m =
[[-0.5  0.5  1.2 -0.6  0.6  1.0 -0.7  0.3  1.0 -0.7  1.8  1.2 -0.7  0.3
   0.0]
 [-0.4  0.1  0.3 -0.4  0.1  0.2 -0.5 -0.1  0.2 -0.5  0.6  0.4 -0.4 -0.1
  -0.2]
 [ 0.2 -0.5 -1.2  0.4 -0.8 -1.1  0.4 -0.6 -1.3  0.7 -1.9 -1.3  0.9 -0.6
  -0.3]
 [-0.2 -0.4 -0.5 -0.3 -0.4 -0.4 -0.3 -0.3 -0.4 -0.3 -0.5 -0.5 -0.4 -0.3
  -0.2]
 [-0.2 -0.5 -0.6 -0.3 -0.4 -0.5 -0.2 -0.3 -0.4 -0.3 -0.6 -0.6 -0.5 -0.3
  -0.2]
 [-0.8  0.8  1.1 -0.5  0.3  0.8 -0.9 -0.1  0.5 -0.3  1.5  1.2  0.2 -0.2
  -0.5]
 [-0.6  0.6  1.0 -0.5  0.4  0.8 -0.8  0.2  0.8 -0.6  1.5  1.1 -0.5  0.1
  -0.2]
 [-0.4  0.4 -0.1  0.1 -0.4 -0.2 -0.3 -0.5 -0.8  0.4 -0.4  0.0  1.2 -0.7
  -0.7]
 [ 0.2 -0.5 -1.1  0.4 -0.8 -1.0  0.4 -0.6 -1.2  0.6 -1.7 -1.2  0.8 -0.6
  -0.3]]
Rows and columns are counted from 0.
(0, 0) = -0.5
(7, 1) = 0.4
(6, 5) = 0.8
(8, 12) = 0.8
(5, 4) = 0.3
(7, 9) = 0.4
(1, 2) = 0.3
(3, 3) = -0.3
(5, 11) = 1.2
(5, 5) = 0.8
(4, 5) = -0.5
(4, 1) = -0.5
(2, 5) = -1.1
(3, 4) = -0.4
(6, 13) = 0.1
(4, 9) = -0.3
(4, 3) = -0.3
(7, 4) = -0.4
(2, 8) = -1.3
(0, 10) = 1.8
(1, 6) = -0.5
(3, 5) = -0.4
(7, 12) = 1.2
(2, 9) = 0.7
(3, 2) = -0.5
(2, 1) = -0.5
(1, 7) = -0.1
(7, 8) = -0.8
(3, 9) = -0.3
(1, 14) = -0.2
(4, 6) = -0.2
(0, 3) = -0.6
(7, 5) = -0.2
(8, 9) = 0.6
(3, 1) = -0.4

grid =
17,15,-22,25,30,18,20,35,-12,-14,-3,-29
33,11,-27,12,10,8,12,33,12,-2,1,-23
23,16,-25,24,28,18,20,39,-6,-13,-4,-30
28,12,-14,17,18,10,13,33,-2,-7,2,-27
-4,-4,16,-8,-10,-4,-11,3,20,11,2,-1
25,14,-49,18,18,15,21,28,0,-9,-6,-18
-11,1,48,11,20,7,4,4,-31,-20,-10,-22
-7,-4,4,-36,-42,-25,-15,-21,46,9,-15,68
-13,0,29,8,13,11,5,8,-10,-18,-23,-26
-10,-3,29,-4,-2,-3,-9,-3,0,2,3,2
Indices start at 0.
row 0 col 0 -> 17
row 0 col 3 -> 25
row 0 col 4 -> 30
row 7 col 0 -> -7
row 6 col 2 -> 48
row 9 col 2 -> 29
row 2 col 10 -> -4
row 0 col 10 -> -3
row 7 col 3 -> -36
row 0 col 5 -> 18
row 7 col 6 -> -15
row 5 col 5 -> 15
row 2 col 11 -> -30
row 2 col 3 -> 24
row 4 col 7 -> 3
row 6 col 7 -> 4
row 4 col 9 -> 11
row 0 col 8 -> -12
row 1 col 9 -> -2
row 5 col 9 -> -9
row 2 col 2 -> -25
row 1 col 3 -> 12
row 5 col 11 -> -18
row 8 col 1 -> 0
row 7 col 2 -> 4
row 5 col 0 -> 25
row 1 col 6 -> 12
row 6 col 1 -> 1
row 9 col 9 -> 2
row 6 col 8 -> -31
row 5 col 6 -> 21
row 3 col 5 -> 10
row 1 col 10 -> 1

x =
[[ 1.757 -0.753 -0.520 -0.023  0.226]
 [-1.785  1.363  1.071  0.448  0.135]
 [ 1.067 -0.341 -0.210  0.068  0.208]
 [ 0.201  0.177  0.179  0.184  0.186]
 [ 0.500 -0.002  0.044  0.144  0.194]
 [ 0.426  0.042  0.078  0.154  0.192]
 [-1.549  1.222  0.965  0.417  0.142]]
Rows and columns are counted from 0.
(0, 0)	1.757
(2, 2)	-0.210
(1, 0)	-1.785
(5, 4)	0.192
(3, 0)	0.201
(5, 2)	0.078
(0, 4)	0.226
(5, 3)	0.154
(1, 3)	0.448
(5, 0)	0.426
(3, 4)	0.186
(4, 0)	0.500
(6, 2)	0.965
(6, 1)	1.222
(4, 1)	-0.002
(0, 1)	-0.753
(3, 3)	0.184
(2, 3)	0.068
(3, 2)	0.179
(4, 2)	0.044
(2, 1)	-0.341
(0, 3)	-0.023
